Below is a small trained network, with its code and all its weights. Each question gives an input and a class and asks what happens when units are switched off, that is, made to give their printed mean instead of their output.

import numpy as np


def w(rows, s, z=0):
    codes = np.array(rows[::2]) - 128.0
    scale = np.full(codes.shape[1], s)
    scale[-1] = z or s
    return codes * scale


def norm(h):
    return h / np.sqrt((h * h).mean(-1, keepdims=True) + 1e-5)


def f(y):
    return np.maximum(y, 0)


def log_softmax(a):
    a = a - a.max(-1, keepdims=True)
    return a - np.log(np.exp(a).sum(-1, keepdims=True))


def net(x, mask):
    res = np.array(x, float).reshape(1, 3) / 4 @ E
    u = 0
    for l in range(3):
        y = f(norm(res) @ A[l][:, :-1].T + A[l][:, -1])
        res = res + np.where(mask[u : u + 10], y, B[l][:, -1]) @ B[l][:, :-1]
        u += 10
    return log_softmax(norm(res)[-1] @ U[:, :-1].T + U[:, -1])


A, B = {}, {}
E = w([
[59,157,230],'x0',
[166,67,254],'x1',
[159,230,159],'x2',
],0.0062)
A[0] = w([
[16,144,59,39],'0.n0',
[67,90,119,38],'0.n1',
[97,120,60,3],'0.n2',
[91,170,81,55],'0.n3',
[86,139,85,146],'0.n4',
[227,247,151,182],'0.n5',
[239,68,213,178],'0.n6',
[208,111,93,244],'0.n7',
[152,93,141,86],'0.n8',
[111,157,88,44],'0.n9',
],0.013,0.0031)
B[0] = w([
[91,142,214,190],'0.n0',
[150,135,193,151],'0.n1',
[98,82,158,166],'0.n2',
[186,142,86,170],'0.n3',
[99,126,148,174],'0.n4',
[230,205,148,249],'0.n5',
[208,4,114,255],'0.n6',
[115,100,17,221],'0.n7',
[124,126,94,154],'0.n8',
[150,116,87,156],'0.n9',
],0.02,0.0078)
A[1] = w([
[35,122,72,53],'1.n0',
[66,130,96,73],'1.n1',
[218,114,139,109],'1.n2',
[105,89,179,111],'1.n3',
[75,108,50,4],'1.n4',
[22,8,118,115],'1.n5',
[106,192,89,81],'1.n6',
[4,107,123,96],'1.n7',
[104,231,95,32],'1.n8',
[149,62,87,134],'1.n9',
],0.014,0.0026)
B[1] = w([
[5,132,128,162],'1.n0',
[52,123,127,146],'1.n1',
[87,36,185,254],'1.n2',
[116,138,170,168],'1.n3',
[48,115,195,172],'1.n4',
[4,131,10,242],'1.n5',
[141,132,55,150],'1.n6',
[89,206,177,169],'1.n7',
[123,197,19,160],'1.n8',
[172,239,149,242],'1.n9',
],0.023,0.0075)
A[2] = w([
[126,216,88,2],'2.n0',
[62,250,174,164],'2.n1',
[157,101,69,72],'2.n2',
[97,131,33,101],'2.n3',
[47,61,80,82],'2.n4',
[112,83,142,247],'2.n5',
[120,223,89,50],'2.n6',
[135,64,112,20],'2.n7',
[83,102,215,176],'2.n8',
[132,182,120,26],'2.n9',
],0.016,0.0021)
B[2] = w([
[109,175,64,196],'2.n0',
[149,253,205,250],'2.n1',
[189,155,117,191],'2.n2',
[227,99,99,226],'2.n3',
[46,46,98,253],'2.n4',
[91,172,128,194],'2.n5',
[117,178,92,209],'2.n6',
[121,209,130,184],'2.n7',
[149,51,198,202],'2.n8',
[120,105,91,157],'2.n9',
],0.029,0.0075)
U = w([
[42,184,109,231],'0',
[132,58,13,6],'1',
[104,197,220,29],'2',
[65,49,136,79],'3',
[188,187,59,172],'4',
[252,116,120,31],'5',
[156,224,95,151],'6',
[179,91,191,199],'7',
],0.022,0.0021)

Each question gives the input, the list of numbers given to net, and the class t.
The units are the neurons (one row each of A and B). Each row of codes is followed by its name. A weight is (code - 128) times the scale printed after its matrix; where a second scale follows, it is the last column's (A, B and U).
mask holds one flag per neuron, layer by layer. A switched-off neuron (its flag False) gives its mean, the last column of its row in B, instead of its output. The means were averaged over made-up inputs and are rounded, as every weight is.
A unit's drop is (log p(t) with every unit on - log p(t) with that unit switched off) / (log p(t) with every unit on - log p(t) with every unit switched off).
The circuit of an input: a set's keep is (log p(t) with only the set's units on - log p(t) with every unit switched off) / (log p(t) with every unit on - log p(t) with every unit switched off). Starting from the 12 units with the biggest drops (on a tie, the unit counted first), units are removed one at a time, each time the one whose removal leaves the highest keep (on an exact tie, the one counted first), for as long as the keep stays at least 0.8.
units of the circuit, in order: the units of the circuit, biggest drop first
most important unit: the unit with the biggest drop
k most important neurons: the k neurons with the biggest drops, biggest first
k most important neurons of layer l: the k neurons of layer l with the biggest drops, biggest first
input [-7,-3,-7], class 0: units of the circuit, in order : [0.n6, 0.n5]
input [0,7,-8], class 1: most important neuron : [0.n5]
input [0,5,-7], class 1: 2 most important neurons : [0.n5, 1.n5]
input [-3,-1,-6], class 0: units of the circuit, in order : [0.n5, 0.n6]
input [-7,1,8], class 5: units of the circuit, in order : [1.n5, 2.n1]
input [8,-1,-8], class 2: 4 most important neurons of layer 0 : [0.n6, 0.n7, 0.n1, 0.n5]
input [-3,-5,-8], class 0: 3 most important neurons : [1.n5, 0.n5, 0.n6]
input [-5,0,-3], class 0: 2 most important neurons of layer 1 : [1.n4, 1.n9]
input [-2,1,-8], class 1: 2 most important neurons : [0.n5, 1.n5]
input [2,0,-1], class 2: 4 most important neurons : [0.n6, 0.n7, 0.n5, 1.n2]
input [1,-7,-5], class 2: 3 most important neurons of layer 0 : [0.n6, 0.n0, 0.n7]
input [-3,1,-7], class 1: 3 most important neurons : [0.n5, 2.n3, 0.n0]
input [4,5,-8], class 3: 3 most important neurons of layer 0 : [0.n5, 0.n7, 0.n1]
input [1,1,4], class 7: most important neuron : [1.n2]
input [3,0,-6], class 2: 3 most important neurons : [0.n6, 0.n7, 0.n1]
input [1,7,-2], class 3: 3 most important neurons : [0.n5, 0.n7, 1.n2]
input [-3,-6,0], class 0: 4 most important neurons of layer 0 : [0.n5, 0.n6, 0.n2, 0.n0]
input [-8,0,-6], class 0: 3 most important neurons : [0.n5, 0.n6, 1.n4]
input [-8,5,2], class 5: 2 most important neurons of layer 1 : [1.n5, 1.n9]
input [7,-7,-8], class 2: most important unit : 0.n0
input [4,5,0], class 3: 3 most important neurons : [0.n5, 0.n7, 2.n1]
input [1,1,6], class 7: 3 most important neurons of layer 1 : [1.n2, 1.n5, 1.n9]
input [6,4,-8], class 3: 3 most important neurons of layer 0 : [0.n5, 0.n7, 0.n1]
